Below is a small trained network, with its code and all its weights. Each question gives an input and a class and asks what happens when units are switched off, that is, made to give their printed mean instead of their output.

import numpy as np


def w(rows, s, z=0):
    codes = np.array(rows[::2]) - 128.0
    scale = np.full(codes.shape[1], s)
    scale[-1] = z or s
    return codes * scale


def f(y):
    return y / 2 * (1 + np.tanh(0.7978845608 * (y + 0.044715 * y**3)))


def log_softmax(a):
    a = a - a.max(-1, keepdims=True)
    return a - np.log(np.exp(a).sum(-1, keepdims=True))


def net(x, mask):
    res = np.array(x, float).reshape(1, 4) / 4 @ E
    y = f(res @ A[0][:, :-1].T + A[0][:, -1])
    res = res + np.where(mask, y, B[0][:, -1]) @ B[0][:, :-1]
    return log_softmax(res[-1] @ U[:, :-1].T + U[:, -1])


A, B = {}, {}
E = w([
[246,125,147,84,118,113,10],'x0',
[88,84,78,51,211,37,92],'x1',
[145,105,106,141,133,138,136],'x2',
[126,132,104,133,99,117,116],'x3',
],0.013)
A[0] = w([
[165,177,174,196,79,208,128,112],'n1',
[42,147,140,213,106,168,190,155],'n2',
[218,146,184,123,117,197,43,125],'n3',
[112,68,162,133,96,146,86,250],'n4',
[254,145,176,106,92,109,86,202],'n5',
[163,140,170,139,67,154,169,71],'n6',
[206,144,175,147,68,107,82,46],'n7',
[163,173,206,216,37,220,137,125],'n8',
],0.0084,0.0023)
B[0] = w([
[135,44,89,72,186,33,71,214],'n1',
[197,242,171,255,92,251,201,253],'n2',
[56,222,171,198,115,187,199,202],'n3',
[164,116,102,124,94,138,164,143],'n4',
[142,193,206,174,104,194,231,208],'n5',
[101,69,45,77,187,57,66,174],'n6',
[181,174,130,166,89,140,132,177],'n7',
[86,26,115,23,199,42,82,250],'n8',
],0.0071,0.014)
U = w([
[127,205,161,246,85,218,191,251],'0',
[110,36,113,28,174,22,93,5],'1',
],0.012,0.0024)

Each question gives the input, the list of numbers given to net, and the class t.
The units are the neurons (one row each of A and B). Each row of codes is followed by its name. A weight is (code - 128) times the scale printed after its matrix; where a second scale follows, it is the last column's (A, B and U).
mask holds one flag per neuron, in row order. A switched-off neuron (its flag False) gives its mean, the last column of its row in B, instead of its output. The means were averaged over made-up inputs and are rounded, as every weight is.
A unit's drop is (log p(t) with every unit on - log p(t) with that unit switched off) / (log p(t) with every unit on - log p(t) with every unit switched off).
unit that matters most: the unit with the biggest drop
k most important neurons: the k neurons with the biggest drops, biggest first
drop of u: that unit's drop, to one decimal
input [5,5,8,0], class 0: most important neuron -> [n8]
input [5,-7,-5,6], class 1: 2 most important neurons -> [n8, n1]
input [-2,-3,1,-4], class 1: 3 most important neurons -> [n5, n3, n8]
input [-6,6,-4,-6], class 0: 2 most important neurons -> [n8, n1]
input [0,1,1,6], class 1: 3 most important neurons -> [n2, n3, n5]
input [-7,7,3,-4], class 0: 2 most important neurons -> [n8, n1]
input [-4,-6,-1,-3], class 1: 2 most important neurons -> [n8, n1]
input [7,7,-6,-4], class 0: 2 most important neurons -> [n8, n5]
input [3,-4,1,1], class 1: 2 most important neurons -> [n2, n8]
input [7,-8,4,-6], class 1: 4 most important neurons -> [n8, n1, n2, n6]
input [-5,5,-5,6], class 0: 3 most important neurons -> [n8, n1, n6]
input [-2,-3,-3,8], class 1: drop of n8 -> 0.1
input [1,-5,5,7], class 1: drop of n8 -> 0.2
input [-8,8,-7,-1], class 0: unit that matters most -> n8
input [8,4,3,0], class 0: drop of n8 -> 0.0
input [0,-2,4,4], class 1: drop of n2 -> 0.5
